Here is a tiny trained network, its code and every weight. The questions are about switching its units off for an input and a class, where a switched-off unit gives its printed mean instead of its output.

import numpy as np


def w(rows, s, z=0):
    codes = np.array(rows[::2]) - 128.0
    scale = np.full(codes.shape[1], s)
    scale[-1] = z or s
    return codes * scale


def f(y):
    return np.maximum(y, 0)


def log_softmax(a):
    a = a - a.max(-1, keepdims=True)
    return a - np.log(np.exp(a).sum(-1, keepdims=True))


def net(x, mask):
    res = np.array(x, float).reshape(1, 8) / 4 @ E
    y = f(res @ A[0][:, :-1].T + A[0][:, -1])
    res = res + np.where(mask, y, B[0][:, -1]) @ B[0][:, :-1]
    return log_softmax(res[-1] @ U[:, :-1].T + U[:, -1])


A, B = {}, {}
E = w([
[47,147,132,193,115,140,94,47,56,208,110],'x0',
[127,128,129,129,130,127,128,128,127,127,127],'x1',
[66,101,132,206,193,166,59,184,105,45,194],'x2',
[177,124,122,233,88,105,215,80,130,52,108],'x3',
[147,117,147,179,117,144,78,192,163,144,1],'x4',
[129,129,126,129,127,129,126,127,129,128,129],'x5',
[127,128,130,129,129,131,128,128,128,128,128],'x6',
[128,128,129,129,128,129,128,128,128,128,128],'x7',
],0.0092)
A[0] = w([
[84,126,154,185,136,156,66,164,149,91,184,101],'n0',
[121,127,128,88,126,120,162,84,107,127,225,6],'n1',
[101,126,131,110,129,106,84,150,136,165,148,50],'n2',
[64,138,131,178,120,139,82,37,89,203,106,32],'n3',
[103,143,127,60,138,126,177,76,104,119,219,3],'n4',
[141,140,139,129,138,133,113,174,126,123,89,64],'n5',
[113,135,161,111,133,132,160,114,128,128,160,41],'n6',
[108,126,122,156,127,138,112,94,102,186,116,58],'n7',
[141,134,143,92,123,133,149,92,138,149,101,95],'n8',
[103,131,104,204,171,125,85,171,124,93,164,96],'n9',
[179,137,131,238,111,120,231,66,138,71,88,23],'n10',
[153,140,127,121,132,151,97,122,142,143,145,30],'n11',
[113,125,110,124,138,130,99,171,121,137,63,76],'n12',
[148,118,130,69,146,137,119,144,146,106,123,113],'n13',
[131,130,119,111,127,131,165,124,135,163,104,113],'n14',
[137,135,146,159,122,122,102,189,133,146,25,67],'n15',
[131,148,101,143,121,114,126,139,131,126,133,101],'n16',
[151,133,117,114,115,108,155,107,111,134,101,120],'n17',
[128,140,139,148,115,125,100,149,153,133,76,67],'n18',
[182,140,127,36,137,115,167,232,173,49,126,22],'n19',
[156,127,122,102,107,157,136,169,154,95,141,32],'n20',
[115,122,150,84,128,147,107,144,134,154,138,40],'n21',
[145,129,116,153,133,112,118,150,135,128,82,61],'n22',
[150,140,145,116,138,141,140,104,133,139,103,95],'n23',
[107,126,137,154,139,149,68,138,113,72,164,75],'n24',
[131,114,136,143,115,128,143,114,119,131,150,82],'n25',
[99,145,126,4,139,128,42,174,123,213,127,49],'n26',
[103,133,118,133,137,125,88,91,130,133,120,104],'n27',
[160,126,122,100,106,133,114,90,145,146,119,120],'n28',
[131,130,142,112,130,141,132,99,138,131,159,32],'n29',
[169,138,130,34,106,116,204,66,158,217,41,81],'n30',
[134,105,110,106,148,155,104,117,146,148,122,115],'n31',
[90,146,126,162,132,110,114,101,108,168,125,51],'n32',
[88,142,123,138,128,108,122,177,116,80,133,46],'n33',
[135,136,127,134,116,122,106,141,113,128,107,96],'n34',
[141,112,156,136,131,153,123,155,143,133,40,85],'n35',
],0.014,0.0033)
B[0] = w([
[131,133,134,142,131,135,92,178,92,148,115,204],'n0',
[127,123,82,136,117,118,67,92,160,148,122,186],'n1',
[109,132,142,118,130,140,136,114,106,101,118,170],'n2',
[172,121,154,124,122,110,230,107,152,163,135,212],'n3',
[127,136,60,132,143,119,85,98,172,147,138,197],'n4',
[129,128,113,126,133,116,114,108,147,135,139,157],'n5',
[129,126,106,122,117,135,116,117,142,135,127,146],'n6',
[134,123,139,144,123,120,180,116,136,152,123,170],'n7',
[127,122,148,110,116,142,112,156,133,150,118,158],'n8',
[126,131,150,114,122,129,104,178,95,150,134,198],'n9',
[76,133,162,113,137,150,126,108,116,12,125,213],'n10',
[116,100,143,114,129,126,114,117,136,123,108,137],'n11',
[123,126,108,137,125,124,102,100,158,138,137,171],'n12',
[147,119,152,139,116,117,154,119,134,124,128,164],'n13',
[139,118,137,118,121,137,111,135,106,143,132,153],'n14',
[131,126,61,125,123,115,93,99,155,141,142,195],'n15',
[123,128,137,135,128,129,121,120,124,125,128,132],'n16',
[129,127,126,126,128,129,111,158,108,125,145,155],'n17',
[135,119,88,112,126,124,110,107,140,136,135,163],'n18',
[163,118,155,136,121,111,234,101,132,171,123,212],'n19',
[140,129,144,133,125,128,167,108,127,151,115,157],'n20',
[120,138,139,135,144,138,136,129,134,87,133,164],'n21',
[113,131,105,130,118,121,115,106,139,134,144,153],'n22',
[117,126,123,122,111,123,125,145,122,141,119,144],'n23',
[121,133,141,117,139,140,122,179,124,162,123,184],'n24',
[129,128,107,123,108,142,130,120,138,116,120,139],'n25',
[87,130,148,117,126,150,120,111,108,1,125,251],'n26',
[135,115,149,136,115,120,135,119,128,132,111,155],'n27',
[109,125,117,133,136,124,135,160,112,144,125,154],'n28',
[130,131,99,132,124,128,122,125,133,124,131,142],'n29',
[132,135,156,141,145,137,85,212,85,178,127,226],'n30',
[99,146,118,146,123,120,141,122,108,109,134,153],'n31',
[171,121,133,121,130,115,165,120,135,126,117,165],'n32',
[140,124,146,129,119,126,113,151,116,136,128,156],'n33',
[131,144,120,132,144,139,130,115,144,145,131,142],'n34',
[134,138,90,138,137,124,93,105,157,143,131,177],'n35',
],0.03,0.02)
U = w([
[116,123,132,106,156,157,114,217,101,154,172,249],'0',
[61,122,136,93,155,170,166,94,145,1,172,169],'1',
[172,93,142,127,128,108,254,94,174,140,168,20],'2',
[115,124,16,121,141,119,93,81,216,132,204,60],'3',
],0.0062,0.0019)

Each question gives the input, the list of numbers given to net, and the class t.
The units are the neurons (one row each of A and B). Each row of codes is followed by its name. A weight is (code - 128) times the scale printed after its matrix; where a second scale follows, it is the last column's (A, B and U).
mask holds one flag per neuron, in row order. A switched-off neuron (its flag False) gives its mean, the last column of its row in B, instead of its output. The means were averaged over made-up inputs and are rounded, as every weight is.
A unit's drop is (log p(t) with every unit on - log p(t) with that unit switched off) / (log p(t) with every unit on - log p(t) with every unit switched off).
The circuit of an input: a set's keep is (log p(t) with only the set's units on - log p(t) with every unit switched off) / (log p(t) with every unit on - log p(t) with every unit switched off). Starting from the 12 units with the biggest drops (on a tie, the unit counted first), units are removed one at a time, each time the one whose removal leaves the highest keep (on an exact tie, the one counted first), for as long as the keep stays at least 0.8.
units of the circuit, in order: the units of the circuit, biggest drop first
most important unit: the unit with the biggest drop
k most important neurons: the k neurons with the biggest drops, biggest first
drop when u is switched off: that unit's drop, to one decimal
input [8,0,7,-3,-8,-6,-2,-7], class 2: 2 most important neurons	n3; n30
input [-6,-1,-3,3,-2,2,-6,7], class 2: units of the circuit, in order	n19
input [-7,-5,5,4,-5,7,7,-5], class 2: 2 most important neurons	n19; n30
input [-8,5,8,1,1,-1,-8,-7], class 0: 3 most important neurons	n0; n9; n3
input [0,8,-1,6,-7,-2,-6,8], class 3: 4 most important neurons	n26; n4; n1; n2
input [4,8,0,-2,-5,-2,8,-4], class 3: 2 most important neurons	n19; n4
input [6,-2,1,-1,-8,-6,-3,1], class 3: 3 most important neurons	n4; n1; n19
input [-3,3,-3,-5,-8,-5,-1,8], class 3: 2 most important neurons	n4; n1
input [4,3,-6,5,6,4,5,-2], class 0: 4 most important neurons	n30; n26; n4; n1
input [-7,2,6,5,7,4,-5,3], class 2: 3 most important neurons	n19; n30; n26
input [-8,-5,8,7,6,-5,6,0], class 0: 2 most important neurons	n9; n0
input [6,-7,7,2,5,-2,-7,3], class 0: 3 most important neurons	n0; n9; n19
input [0,-6,-2,-3,4,-5,8,-4], class 3: 2 most important neurons	n10; n15
input [3,0,-5,0,-8,8,7,-7], class 3: most important unit	n4
input [3,7,-8,7,6,-1,5,4], class 0: 2 most important neurons	n30; n26
input [-5,-2,0,-2,6,7,0,-3], class 3: drop when n18 is switched off	0.1
input [6,-4,7,4,-2,6,-1,-3], class 0: drop when n0 is switched off	0.4
input [2,-6,6,7,-8,-1,7,-5], class 3: drop when n26 is switched off	1.6
